Below are the code and all the weights of a small trained network. Each question names an input and a target symbol and asks about switching units off, where a switched-off unit gives its printed mean instead of its output.

import numpy as np


def w(rows, s, z=0):
    codes = np.array(rows[::2]) - 128.0
    scale = np.full(codes.shape[1], s)
    scale[-1] = z or s
    return codes * scale


def norm(h):
    return h / np.sqrt((h * h).mean(-1, keepdims=True) + 1e-5)


def f(y):
    return np.maximum(y, 0)


def softmax(a):
    e = np.exp(a - a.max(-1, keepdims=True))
    return e / e.sum(-1, keepdims=True)


def log_softmax(a):
    a = a - a.max(-1, keepdims=True)
    return a - np.log(np.exp(a).sum(-1, keepdims=True))


def net(x, mask):
    ids = ['βεηθλμξπτφω'.index(c) for c in x.split()]
    T = len(ids)
    res = E[ids] + P[:T]
    u = 0
    for l in range(2):
        r = norm(res)
        for j in range(3):
            rows = slice(2 * j, 2 * j + 2)
            q, k, v = (r @ M[l][rows].T for M in (Q, K, V))
            z = softmax(np.where(np.tri(T) > 0, q @ k.T / 2**0.5, -1e9)) @ v
            o = O[l][rows]
            res = res + np.where(mask[u + j], z, o[:, -1]) @ o[:, :-1]
        u += 3
        y = f(norm(res) @ A[l][:, :-1].T + A[l][:, -1])
        res = res + np.where(mask[u : u + 4], y, B[l][:, -1]) @ B[l][:, :-1]
        u += 4
    return log_softmax(norm(res)[-1] @ U[:, :-1].T + U[:, -1])


Q, K, V, O, A, B = {}, {}, {}, {}, {}, {}
E = w([
[139,89,75,22,88],'β',
[181,104,94,36,158],'ε',
[126,144,151,71,95],'η',
[135,67,41,47,84],'θ',
[191,50,28,47,158],'λ',
[113,97,30,133,206],'μ',
[167,14,10,204,191],'ξ',
[94,57,3,166,156],'π',
[104,96,103,238,166],'τ',
[154,156,185,129,169],'φ',
[16,216,120,65,93],'ω',
],0.0048)
P = w([
[95,209,82,118,135],'0',
[166,116,123,154,153],'1',
[32,142,187,89,204],'2',
[89,252,81,131,93],'3',
[166,120,109,146,146],'4',
[13,169,214,96,206],'5',
],0.0039)
Q[0] = w([
[112,176,73,115,7],'0.h0',
[93,113,250,142,132],'0.h0',
[132,156,209,47,191],'0.h1',
[92,145,130,30,183],'0.h1',
[243,223,218,60,69],'0.h2',
[88,99,129,95,254],'0.h2',
],0.0058)
K[0] = w([
[107,67,193,97,158],'0.h0',
[141,225,103,100,103],'0.h0',
[94,111,175,126,204],'0.h1',
[95,76,171,26,127],'0.h1',
[62,153,90,89,162],'0.h2',
[139,144,111,131,2],'0.h2',
],0.0068)
V[0] = w([
[56,123,2,139,17],'0.h0',
[130,138,93,249,178],'0.h0',
[56,141,18,219,19],'0.h1',
[52,92,97,35,141],'0.h1',
[236,112,150,114,178],'0.h2',
[106,242,15,100,110],'0.h2',
],0.0023)
O[0] = w([
[61,64,140,119,46,189],'0.h0',
[78,209,101,127,45,148],'0.h0',
[252,159,209,78,246,93],'0.h1',
[171,240,63,198,165,235],'0.h1',
[153,88,186,145,150,169],'0.h2',
[38,145,114,140,18,254],'0.h2',
],0.0022,0.0019)
A[0] = w([
[162,148,62,15,82,169],'0.n0',
[42,131,76,228,111,19],'0.n1',
[253,171,239,194,172,73],'0.n2',
[36,208,139,128,109,255],'0.n3',
],0.0047,0.0012)
B[0] = w([
[114,139,203,154,128,254],'0.n0',
[106,172,220,60,76,175],'0.n1',
[2,150,122,182,102,144],'0.n2',
[184,66,101,147,160,187],'0.n3',
],0.0057,0.0044)
Q[1] = w([
[134,208,125,155,88],'1.h0',
[42,139,153,116,194],'1.h0',
[145,121,188,130,78],'1.h1',
[248,146,84,137,59],'1.h1',
[99,181,105,137,86],'1.h2',
[43,130,132,178,190],'1.h2',
],0.011)
K[1] = w([
[79,118,176,165,150],'1.h0',
[124,248,108,148,107],'1.h0',
[146,121,184,106,110],'1.h1',
[93,37,151,132,193],'1.h1',
[50,100,122,183,149],'1.h2',
[107,215,91,133,82],'1.h2',
],0.012)
V[1] = w([
[73,226,153,188,201],'1.h0',
[2,157,81,107,134],'1.h0',
[144,73,72,199,174],'1.h1',
[122,145,17,39,217],'1.h1',
[181,163,168,63,225],'1.h2',
[106,131,160,41,158],'1.h2',
],0.0056)
O[1] = w([
[254,188,97,222,107,131],'1.h0',
[104,201,126,185,33,174],'1.h0',
[131,28,109,196,98,129],'1.h1',
[63,107,157,182,209,253],'1.h1',
[136,162,219,167,194,166],'1.h2',
[117,184,150,176,189,162],'1.h2',
],0.0049,0.0061)
A[1] = w([
[74,72,107,120,121,113],'1.n0',
[179,156,186,170,175,249],'1.n1',
[67,92,155,155,118,252],'1.n2',
[161,1,175,108,155,127],'1.n3',
],0.0066,0.0013)
B[1] = w([
[183,96,121,112,121,184],'1.n0',
[136,86,99,130,113,244],'1.n1',
[136,79,146,77,70,252],'1.n2',
[152,254,79,142,109,197],'1.n3',
],0.0088,0.0044)
U = w([
[101,187,187,53,129,105],'β',
[186,157,198,162,228,6],'ε',
[208,124,101,39,208,220],'η',
[84,123,118,34,87,35],'θ',
[38,62,177,150,197,148],'λ',
[121,134,156,191,117,66],'μ',
[139,10,134,111,47,136],'ξ',
[34,170,104,156,39,39],'π',
[221,175,181,122,67,206],'τ',
[213,104,50,208,149,132],'φ',
[108,223,122,163,127,112],'ω',
],0.012,0.0023)

Each question gives the input, a string of symbols that net reads in full, and the target symbol t.
The units are the heads (2 rows each of Q, K, V and O) and the neurons (one row each of A and B). Each row of codes is followed by its name. A weight is (code - 128) times the scale printed after its matrix; where a second scale follows, it is the last column's (O, A, B and U).
mask holds one flag per unit, layer by layer, with each layer's heads first. A switched-off unit (its flag False) gives its mean, the last column of its rows in O or B, instead of its output. The means were averaged over made-up inputs and are rounded, as every weight is.
A unit's drop is (log p(t) with every unit on - log p(t) with that unit switched off) / (log p(t) with every unit on - log p(t) with every unit switched off).
The circuit of an input: a set's keep is (log p(t) with only the set's units on - log p(t) with every unit switched off) / (log p(t) with every unit on - log p(t) with every unit switched off). Starting from the 12 units with the biggest drops (on a tie, the unit counted first), units are removed one at a time, each time the one whose removal leaves the highest keep (on an exact tie, the one counted first), for as long as the keep stays at least 0.8.
units of the circuit, in order: the units of the circuit, biggest drop first
most important unit: the unit with the biggest drop
top k neurons: the k neurons with the biggest drops, biggest first
which heads matter: for each layer, one digit per head in row order, 1 if its drop is at least 0.15 and else 0, layers parted by /
input φ π τ, target φ: top 2 neurons : (0.n3; 1.n3)
input ω λ λ η ξ β, target η: which heads matter : 100 / 110
input λ π π ω λ λ, target ω: which heads matter : 000 / 110
input ξ μ η, target ξ: most important unit : 0.n3
input π λ ξ, target π: units of the circuit, in order : (1.h0; 0.n1; 0.h0)
input ε λ λ φ φ ω, target φ: which heads matter : 000 / 100
input λ λ ξ β, target ξ: which heads matter : 000 / 010
input λ ξ ω τ λ λ, target τ: units of the circuit, in order : (0.n0; 1.h0)
input θ β π, target θ: units of the circuit, in order : (0.n0; 1.h1)
input φ λ λ ξ φ θ, target ξ: top 3 neurons : (0.n3; 0.n1; 0.n0)
input λ λ ε θ, target λ: which heads matter : 000 / 001
input ε λ λ, target ε: which heads matter : 000 / 101
input λ λ ξ ξ, target ξ: units of the circuit, in order : (1.n3; 1.h2)
input λ λ λ λ π, target ξ: most important unit : 1.n2
input ξ θ θ, target ξ: which heads matter : 000 / 000
input π ε λ, target π: which heads matter : 010 / 100
input φ λ ω, target φ: units of the circuit, in order : (1.h0; 0.n3; 1.n1)
input β π λ, target β: which heads matter : 010 / 010
input λ λ λ λ θ, target θ: units of the circuit, in order : (1.h0; 1.n3)
input ξ ξ μ ε, target ξ: most important unit : 1.h1
input ε π ξ, target ε: which heads matter : 010 / 111
input φ λ ξ λ, target ξ: which heads matter : 011 / 010
input β λ λ λ ε, target ε: which heads matter : 000 / 001
input λ λ ξ φ ξ θ, target φ: which heads matter : 100 / 100
input π ω λ λ, target ω: top 2 neurons : (0.n3; 0.n0)
input λ λ π λ, target π: which heads matter : 000 / 100
input λ λ μ ω λ η, target ω: most important unit : 1.h0
input τ ξ λ ξ, target ξ: top 3 neurons : (0.n0; 0.n2; 1.n3)
